[-14.1   4.1   7.2  -0.9   4.6 -12.5  -3.4  -1.3  -5.3  -0.1   0.5   1.3
  -7.0  -9.7  -9.3  -1.9   4.8  19.4   4.8   1.6  -9.8   1.0  -1.7  -6.2
   6.9  -2.2   4.6   0.4   6.7  -8.2  -1.1  -9.4   5.0  -5.4 -13.2  -1.2
   6.4  -6.0  10.8  10.0   2.9 -11.0   9.5   7.4 -10.5   1.4  14.1 -36.9
  -4.3  -0.3  -7.6 -30.3 -25.9 -35.1  -6.5 -29.1 -27.2 -33.6  -3.3]  <136>
[-61.7  47.1 -31.7  -1.5  41.5  12.4 -43.2   1.8  17.9  12.0  36.8  -1.7
 -15.0 -22.9 -27.5  34.4 -13.3  24.2   2.1  -0.9 -38.8   7.6  -8.7  26.4
  20.5  -6.8   6.7 -16.4  15.4  11.6  39.9  23.0 -29.1   7.6   8.1  35.3
   3.6 -10.6  58.1  19.1 -24.6   8.0 -11.5  39.1 -34.3 -19.8  17.5 -21.0
  27.1  14.3  -9.0  35.2   0.0   9.1  15.9  -8.5 -12.8 -10.6 -47.6]  <62>
[ 76.3  13.2   0.6  -4.8  -8.4  84.4  73.8   8.0  32.9  30.6   7.9  20.2
  29.8  76.3  55.6 -19.7 -45.6 -13.7 -24.2  -7.4  43.0  12.7  66.6  34.2
   9.6  43.4 -93.3 -31.0 -48.3  19.8 -16.2  37.7  39.2   0.9  60.2  27.3
 -19.0  44.6 -69.1  24.6  17.2  46.6 -17.0 -20.8  41.2 -26.2 -44.6  17.2
  19.2 -22.3  18.1 -11.3  29.2  12.9 -18.7 -10.4  28.5  -1.4  40.5]  <186>
[ 15.4   8.9 -32.1  -1.3  -0.7  38.0   0.8   4.0  24.2  11.1  11.5   2.1
  11.9  19.3  11.4  17.5 -20.3 -30.6 -12.1  -3.8   7.7   1.9   6.7  25.4
  -6.4   7.9 -12.6 -13.5  -6.4  16.3  15.3  27.9 -25.7  16.0  34.3  16.1
 -14.0  14.5  -6.9 -10.0 -15.2  29.2 -33.8  -7.4  14.3 -11.8 -21.7 -22.8
   1.0  -5.6 -19.8  -8.9   4.4  13.2 -12.2 -36.4  -4.6 -10.3  -1.2]  <20>
[  3.7 -20.5  22.7 -17.5 -10.2 -30.3   2.2  -5.0 -19.9 -15.6 -17.8  -3.7
  -3.5 -15.0  -1.9 -15.9  17.8   5.2  11.0   4.1   3.2   0.1  -9.7 -24.4
  -5.1  -9.8  15.8  16.1   4.2 -12.8 -14.8 -22.2  14.7  -6.9 -27.1 -22.5
   5.9  -8.3  -7.3  -5.4  13.0 -21.2  17.6  -8.3  -2.2  13.5  12.9  12.1
 -14.9   0.8   7.5  -4.1  -6.4 -11.2   1.0  21.9  -0.3   7.9  11.8]  <135>
[ -4.5 -32.8 -14.8  11.1 -25.5 -36.2 -36.3  -0.5  -8.9 -22.6 -16.2 -16.9
  -1.3 -32.6  -7.1  13.5  23.4 -48.4   2.5   0.5   1.0 -15.8 -42.4 -15.2
 -28.4 -21.7  59.8  23.0  22.5  -1.8  10.8 -11.6 -41.5   8.9 -12.8 -31.3
  -6.0  -9.6   5.2 -48.9 -26.4  -7.9 -15.9 -25.6   6.4  18.2  -8.4 -30.3
 -35.1  -0.3 -33.6 -29.1 -25.9  -4.3  -7.6 -36.9 -27.2  -6.5  -4.6]  <119>
[-32.0   1.6 -11.5   4.1   9.6 -22.5 -27.9  -3.2  -3.2  -7.5   4.8  -7.4
 -13.4 -26.3 -17.6  15.4   9.0   1.8   3.6   1.4 -19.9  -6.0 -20.8  -5.2
  -0.7 -14.5  31.1   7.1  18.1  -2.7  11.5  -5.0 -22.5   2.7 -13.3  -2.1
   4.1 -11.3  28.6  -7.7 -12.0 -10.6   0.4  10.5 -15.7   7.4  13.0 -11.5
  -3.2   8.7 -11.6   4.0 -11.5  -1.8   7.9  -3.0 -16.0  -3.1 -18.9]  <76>
[ 15.3 -29.6  44.4  -1.7 -16.8 -30.5  21.7  -2.7 -28.0 -16.1 -28.5   2.7
   2.1  -4.4   4.2 -35.6  23.5  15.1  13.6   7.4  11.5  -2.9   0.6 -33.7
  -4.8  -1.7   2.6  16.3  -2.1 -21.5 -30.6 -32.7  34.8 -17.4 -36.2 -32.0
   7.2  -2.4 -21.9  -1.4  28.4 -31.4  32.8 -10.4   6.6  22.1  11.2  27.4
 -10.5  -2.4  20.9  -5.4   0.3 -15.0   2.5  39.0   9.8  15.9  23.9]  <169>
[ 21.7  51.3 -33.8  -7.0  25.2  90.7  32.1   8.1  49.5  39.9  35.7  12.8
  13.1  55.9  25.8  18.3 -51.9   0.3 -21.1  -9.9   6.7  14.1  51.5  57.7
  20.2  34.3 -73.4 -42.2 -30.3  28.0  21.4  52.7   4.4   7.4  67.7  57.0
 -12.7  26.6 -10.1  34.3 -12.4  50.7 -32.5  11.3   9.2 -36.9 -31.1  -7.5
  38.3  -4.0   2.0  12.6  27.7  23.8  -6.2 -22.2  14.2 -11.2  -4.0]  <128>
[-53.3  37.2 -48.2   0.9  33.5  18.2 -45.4   2.6  26.1  10.3  32.0  -6.6
 -11.1 -16.4 -21.2  46.7 -14.4  -4.4  -3.3  -3.4 -31.2   2.6 -18.2  30.8
   9.9 -10.5  14.9 -14.2  16.1  17.1  44.2  33.6 -46.1  17.8  22.1  30.3
  -2.4  -6.7  51.7  -1.0 -31.7  17.8 -29.0  24.2 -24.4 -18.4   4.0 -34.6
  17.6  11.6 -29.1  22.4  -7.2  12.3   8.2 -30.2 -21.1 -16.1 -45.1]  <160>
rest: [-16.4  15.4  11.6  39.9]	[ 23.0 -29.1   7.6   8.1  35.3   3.6 -10.6  58.1  19.1 -24.6   8.0 -11.5
  39.1 -34.3 -19.8  17.5 -21.0  27.1  14.3  -9.0  35.2   0.0   9.1  15.9
  -8.5 -12.8 -10.6 -47.6]
succ: [-26.3]	[-17.6]
succ: [-17.4]	[-36.2]
rev: [ -6.5 -27.2 -36.9  -7.6  -4.3 -25.9 -29.1 -33.6  -0.3 -35.1 -30.3]	<119>

